Below is a small trained network, with its code and all its weights. Each question gives an input and a target symbol and asks what happens when units are switched off, that is, made to give their printed mean instead of their output.

import numpy as np


def w(rows, s, z=0):
    codes = np.array(rows[::2]) - 128.0
    scale = np.full(codes.shape[1], s)
    scale[-1] = z or s
    return codes * scale


def norm(h):
    return h / np.sqrt((h * h).mean(-1, keepdims=True) + 1e-5)


def softmax(a):
    e = np.exp(a - a.max(-1, keepdims=True))
    return e / e.sum(-1, keepdims=True)


def log_softmax(a):
    a = a - a.max(-1, keepdims=True)
    return a - np.log(np.exp(a).sum(-1, keepdims=True))


def net(x, mask):
    ids = ['ΔΛΞΠΨβγεηθμστφω'.index(c) for c in x.split()]
    T = len(ids)
    res = E[ids] + P[:T]
    u = 0
    for l in range(2):
        r = norm(res)
        for j in range(3):
            rows = slice(2 * j, 2 * j + 2)
            q, k, v = (r @ M[l][rows].T for M in (Q, K, V))
            z = softmax(np.where(np.tri(T) > 0, q @ k.T / 2**0.5, -1e9)) @ v
            o = O[l][rows]
            res = res + np.where(mask[u + j], z, o[:, -1]) @ o[:, :-1]
        u += 3
    return log_softmax(norm(res)[-1] @ U[:, :-1].T + U[:, -1])


Q, K, V, O = {}, {}, {}, {}
E = w([
[151,85,124,188,121,180,128,79,114],'Δ',
[159,47,81,104,86,152,153,170,108],'Λ',
[68,118,126,134,140,64,197,85,84],'Ξ',
[120,159,43,67,133,142,139,105,113],'Π',
[175,134,185,159,122,146,154,99,8],'Ψ',
[107,167,118,167,56,144,186,144,108],'β',
[120,105,101,121,91,98,153,94,193],'γ',
[117,114,171,99,106,54,179,168,143],'ε',
[146,67,145,96,181,101,139,94,129],'η',
[98,164,110,88,191,144,156,160,50],'θ',
[133,149,102,148,188,94,195,151,170],'μ',
[193,109,120,165,98,75,117,107,91],'σ',
[46,94,149,117,143,166,142,148,136],'τ',
[144,194,154,123,135,138,154,50,133],'φ',
[168,128,175,107,108,179,170,123,161],'ω',
],0.0016)
P = w([
[129,157,137,130,137,136,82,133,139],'0',
[152,107,123,55,17,45,195,5,55],'1',
[120,105,128,149,165,126,183,167,147],'2',
[148,101,121,77,45,100,207,13,74],'3',
[116,100,125,141,161,133,189,164,147],'4',
[138,99,111,80,67,129,210,17,82],'5',
[116,97,121,138,157,130,190,166,147],'6',
],0.0026)
Q[0] = w([
[214,66,130,180,127,119,155,158,125],'0.h1',
[84,155,170,1,48,91,173,4,69],'0.h1',
[98,133,161,193,228,214,91,240,193],'0.h2',
[79,114,166,127,104,90,114,129,119],'0.h2',
[104,86,170,145,218,61,150,206,186],'0.h3',
[203,119,134,57,66,103,122,35,103],'0.h3',
],0.0062)
K[0] = w([
[138,60,113,133,106,99,254,129,109],'0.h1',
[84,205,87,111,142,43,78,121,127],'0.h1',
[72,127,172,124,170,116,205,153,149],'0.h2',
[95,103,142,81,76,68,122,90,101],'0.h2',
[108,41,115,110,147,164,198,80,82],'0.h3',
[173,143,137,110,123,118,4,136,166],'0.h3',
],0.0056)
V[0] = w([
[15,112,176,68,98,76,177,79,86],'0.h1',
[172,46,63,67,54,136,134,173,150],'0.h1',
[127,90,55,85,94,120,211,75,131],'0.h2',
[138,180,194,113,130,43,127,72,65],'0.h2',
[200,58,158,48,221,96,98,92,130],'0.h3',
[5,119,138,175,196,154,104,45,119],'0.h3',
],0.0027)
O[0] = w([
[85,229,200,50,134,148,110,100,158,228],'0.h1',
[6,109,78,76,107,96,141,107,84,109],'0.h1',
[218,208,99,144,215,111,155,125,147,249],'0.h2',
[79,165,32,154,136,69,57,138,87,216],'0.h2',
[173,37,163,45,230,115,53,101,140,168],'0.h3',
[17,70,147,202,171,79,141,58,91,118],'0.h3',
],0.0026,0.0018)
Q[1] = w([
[184,110,128,195,128,59,188,33,102],'1.h1',
[132,155,94,120,209,137,172,190,210],'1.h1',
[96,187,149,83,222,127,158,254,206],'1.h2',
[142,144,161,49,75,56,182,63,118],'1.h2',
[185,130,123,138,78,40,141,54,73],'1.h3',
[109,88,131,228,183,158,139,148,150],'1.h3',
],0.0059)
K[1] = w([
[165,211,177,231,103,26,98,50,133],'1.h1',
[125,170,60,50,185,133,230,122,108],'1.h1',
[154,141,124,78,173,176,247,64,136],'1.h2',
[143,104,120,172,119,245,36,100,172],'1.h2',
[108,121,109,78,3,77,85,83,96],'1.h3',
[190,94,38,218,210,204,209,96,112],'1.h3',
],0.0048)
V[1] = w([
[123,97,156,78,75,41,214,117,143],'1.h1',
[124,158,10,110,185,134,178,96,67],'1.h1',
[137,186,66,131,187,207,116,82,25],'1.h2',
[135,119,206,143,131,136,110,225,8],'1.h2',
[156,111,161,176,137,246,77,119,168],'1.h3',
[51,82,170,126,112,126,105,253,212],'1.h3',
],0.0028)
O[1] = w([
[131,99,215,175,44,138,5,135,93,253],'1.h1',
[128,148,73,88,76,75,78,114,27,176],'1.h1',
[199,99,211,156,106,119,206,64,42,54],'1.h2',
[122,157,174,118,202,176,145,244,28,81],'1.h2',
[128,166,179,62,27,61,111,72,91,7],'1.h3',
[156,119,73,112,129,90,215,21,52,87],'1.h3',
],0.0027,0.0023)
U = w([
[2,87,183,105,119,172,199,81,119,138],'Δ',
[200,130,201,44,53,222,150,141,171,100],'Λ',
[194,237,220,172,155,130,101,42,169,40],'Ξ',
[179,41,180,209,54,115,134,81,92,199],'Π',
[99,154,129,92,206,166,200,161,34,99],'Ψ',
[107,203,108,197,30,161,185,163,110,109],'β',
[73,93,57,135,60,104,90,67,225,74],'γ',
[190,185,45,45,110,78,157,69,69,156],'ε',
[154,43,162,62,225,99,53,70,118,41],'η',
[182,147,211,173,147,166,103,183,45,248],'θ',
[218,120,56,214,142,122,24,195,116,137],'μ',
[115,16,54,85,76,161,151,194,71,93],'σ',
[8,178,115,210,182,64,72,101,68,75],'τ',
[193,105,85,202,208,113,231,138,187,103],'φ',
[82,197,157,43,146,120,83,229,185,254],'ω',
],0.0067,0.0016)

Each question gives the input, a string of symbols that net reads in full, and the target symbol t.
The units are the heads (2 rows each of Q, K, V and O). Each row of codes is followed by its name. A weight is (code - 128) times the scale printed after its matrix; where a second scale follows, it is the last column's (O and U).
mask holds one flag per head, layer by layer. A switched-off head (its flag False) gives its mean, the last column of its rows in O, instead of its output. The means were averaged over made-up inputs and are rounded, as every weight is.
A unit's drop is (log p(t) with every unit on - log p(t) with that unit switched off) / (log p(t) with every unit on - log p(t) with every unit switched off).
The circuit of an input: a set's keep is (log p(t) with only the set's units on - log p(t) with every unit switched off) / (log p(t) with every unit on - log p(t) with every unit switched off). Starting from all 6 units, units are removed one at a time, each time the one whose removal leaves the highest keep (on an exact tie, the one counted first), for as long as the keep stays at least 0.8.
circuit, biggest first: the units of the circuit, biggest drop first
most important unit: the unit with the biggest drop
heads that matter: for each layer, one digit per head in row order, 1 if its drop is at least 0.15 and else 0, layers parted by /
drop of u: that unit's drop, to one decimal
input η μ ω ε, target η: circuit, biggest first	0.h3
input τ ε Π ε ε γ φ, target Ξ: circuit, biggest first	1.h2; 0.h2; 1.h1
input ω τ η μ τ φ, target ω: circuit, biggest first	0.h2; 0.h1; 1.h3; 1.h2
input ε ε η ε θ Π Δ, target Π: circuit, biggest first	1.h2; 1.h3
input ε μ Ξ γ Π, target ε: circuit, biggest first	1.h1; 1.h2
input ω Λ θ ε, target ω: circuit, biggest first	0.h1; 1.h3
input ε ε φ, target Ξ: circuit, biggest first	1.h2; 0.h1
input φ ε η μ, target φ: heads that matter	100 / 101
input θ τ γ μ ε Π, target θ: circuit, biggest first	1.h2; 0.h1; 1.h3
input Π η ε ε, target Π: circuit, biggest first	1.h2; 1.h3
input Λ τ τ γ γ γ, target Λ: circuit, biggest first	0.h3; 0.h2
input ω φ ε ε Λ ε τ, target Δ: circuit, biggest first	0.h2; 1.h3; 1.h1
input ε φ τ ε Δ Λ, target ε: heads that matter	010 / 001
input Π μ ω, target Λ: most important unit	0.h2
input μ Π γ φ, target μ: heads that matter	110 / 001
input τ Ξ Δ τ, target τ: heads that matter	011 / 000
input μ Ξ γ β, target μ: heads that matter	110 / 001
input γ τ Ξ η, target γ: heads that matter	000 / 010
input τ γ μ γ μ γ, target τ: drop of 0.h3	0.6
input β Ξ Π μ γ γ, target β: drop of 0.h3	1.0
input ε η μ φ Ξ Δ, target ε: most important unit	0.h2
input η γ ε Δ Π ω, target η: drop of 1.h1	0.0
